Both labels of each row:
[-17.8  -8.0  15.5 -26.7  13.6  -0.4 -23.3  -4.7  16.6 -29.3   2.5 -37.7
   6.1   8.9 -11.2 -45.4  44.9  56.4 -23.4  25.6  -5.6   9.3  26.2  19.7
   8.5  26.8 -13.2 -12.3   1.7]	Z929 + Z83
[ 68.6 -31.4 -17.7 -18.6   2.2 -47.6 -18.5   6.5  25.7 -17.3  11.0 -16.4
  11.7  11.4   3.8 -45.7 -36.6 -68.1 -16.3  -9.9 -17.7 -36.1 -12.8  10.7
  26.2 -21.5 -15.5 -21.7 -19.5]	Z295 + Z83
[-11.8  -8.8  14.9  33.0  -4.9 -12.9   4.5   6.2  26.9  23.9  -6.5 -26.1
  20.0   5.1 -13.3   3.7   1.4 -24.5   0.1   4.9  13.4  -0.5   7.1   5.9
   0.2 -55.3  -4.1   2.7  10.9]	Z295 + Z892
[-51.0   8.7  27.4 -19.8  -2.1 -16.2   4.0   7.0   9.9   2.7  -2.5 -52.9
  -0.1   7.8 -54.8  -1.0  -3.0  20.4  -6.0  14.6   9.6  30.2  26.3   4.1
  11.4  10.5   2.5   5.6  24.7]	Z929 + Z892
[ -6.5   4.9 -18.6  41.6  12.6 -26.8 -10.7   1.7 -11.7 -34.3   9.7   0.3
  11.2  13.9  20.2  16.2  15.4 -19.5   3.5  25.0   1.2  -9.5 -15.3   3.6
   9.3 -14.6  -7.9   1.4  -0.7]	Z295 + Z83
[-60.2  -5.3  42.4 -16.8  -2.7   2.6  -2.6   6.4  32.1  11.9 -14.1 -49.6
  14.7   4.3 -38.1 -33.7  11.5  39.6 -15.4   4.5   6.9  22.0  31.9   8.5
   1.2   5.9  -1.4  10.1  22.4]	Z929 + Z892
[-36.2 -18.8  56.4  -1.0  16.2   5.0  -1.3   3.4  22.8  48.5 -18.4 -45.2
  31.3   0.7 -44.8 -31.0  45.2  24.8  -8.4   5.0  15.6   1.7  22.1  10.2
   1.7 -34.9   3.0  -0.3  39.6]	Z929 + Z892
[-35.1  -6.2  50.0 -13.4   9.5 -34.5 -16.7  11.4  16.9   3.3 -24.5 -52.3
  51.7   9.7 -39.4 -44.4  20.1 -17.2 -10.1  -3.3   2.6 -17.6   7.6   7.2
   7.0  -3.2   4.5  -1.9  38.8]	Z929 + Z892
[ 18.1 -24.7  27.8   1.7 -14.9  -6.6  19.9   5.4  32.0  57.2  -6.6 -22.6
  19.1   1.7 -42.6 -20.4 -18.3 -33.5  -1.3 -13.8  12.4   0.0   8.9  -0.4
   7.9 -52.0   0.3  -4.8  10.4]	Z295 + Z892
[-20.5  -7.5  10.6   4.8  -9.1   2.9   9.2  15.8  33.0  -0.9 -10.2 -25.9
  21.4  16.7 -37.0 -36.3  20.2  -2.3 -12.4  32.8  -0.2  21.6  12.0   5.3
  15.5 -16.2 -17.4   4.0   5.0]	Z929 + Z892
[  8.3 -12.2   6.0  29.3  10.8 -19.1 -13.9   5.0  -0.1 -19.6   0.9 -10.8
  36.3  12.4  -0.8 -12.1  66.8 -17.0  -2.0  29.0   0.0  -7.7 -10.9   7.0
  16.1 -22.8 -10.5 -11.9   8.1]	Z295 + Z892
[-23.2  -6.2   8.1  31.7  -6.8 -52.9  22.5  15.8  21.1   5.6   3.8 -26.1
  -2.6  23.1 -35.8  18.4 -52.3 -41.9  -0.8  10.8  10.6  -5.5  -2.6  -5.9
  19.4 -42.1  -3.3  10.9  15.4]	Z295 + Z892
[ 10.6  13.3 -36.1  47.9   4.8 -13.5  -7.5  -4.6  -5.4 -42.4  21.2  17.7
 -12.8  11.8  47.1  22.3   8.9  -3.4   0.8  14.9  -5.5  -9.2  -5.9   3.2
   1.5  -5.4 -15.4  -0.5 -30.6]	Z295 + Z83
[-61.2   6.4  16.1  83.1  11.4  10.7   2.6   8.0  37.8  16.0 -12.0 -32.4
   8.3  10.5  12.0   1.2   8.5  27.4  -2.9  10.2   8.6   3.0  22.8   5.4
  -3.5 -47.8 -23.9  23.1   0.6]	Z295 + Z892
[-48.2   0.1  23.0  33.2  23.7 -26.0 -28.3  19.0  16.0 -14.7 -18.0 -61.8
  52.8  13.5 -19.5  11.0  30.6 -45.4   1.7  37.2  10.7  -2.2 -22.7   9.5
  -8.5 -65.2  -1.6   6.5  46.3]	Z295 + Z892
[-72.4   8.4  32.8 -14.8  -2.4  26.3   5.8   2.9  33.3  23.4 -17.4 -52.6
  -3.5  -1.1 -36.3 -14.3  -1.0  54.3  -7.0   5.8   7.2  37.0  34.7   5.7
 -11.3   3.3   1.1  18.6  17.4]	Z929 + Z892
[-16.1 -10.7   0.9 -12.1 -11.3 -20.7   9.8  -8.2  15.9 -32.8  20.7  -8.9
 -15.4   5.5   0.9  -6.6  17.4  50.1 -19.9  35.2   5.2  12.5  19.0  11.6
   8.2  14.0 -11.1  -1.5 -12.6]	Z929 + Z83
[ -6.7   4.1 -10.6  58.6  -8.6 -10.9  17.3  10.7  19.5  12.9  -2.5  -5.8
  -0.4   9.4   4.5  25.0 -43.8 -42.4   7.6  -9.6   2.2  -1.8  -0.6  -6.8
   4.7 -43.8 -10.4  16.6  -9.2]	Z295 + Z892
[ 17.8 -10.6   0.7  55.1 -17.5 -39.6  17.4  -0.3  17.9   6.2  22.6   6.9
  -7.0  11.7  23.4  10.4 -11.4  -8.5  -2.8 -19.2   8.5 -21.4  14.5   3.8
  11.4 -29.8  -6.7 -15.9 -37.9]	Z295 + Z83
[-61.9  13.3  30.0 -33.0   1.5 -25.9  -3.6   9.9  16.8  13.4 -16.8 -62.1
   0.8   1.3 -40.7  -0.3 -60.1  -1.2  -2.6 -20.9   4.5   4.9  13.7   2.9
   0.0   4.8  14.4  10.3  31.7]	Z929 + Z892
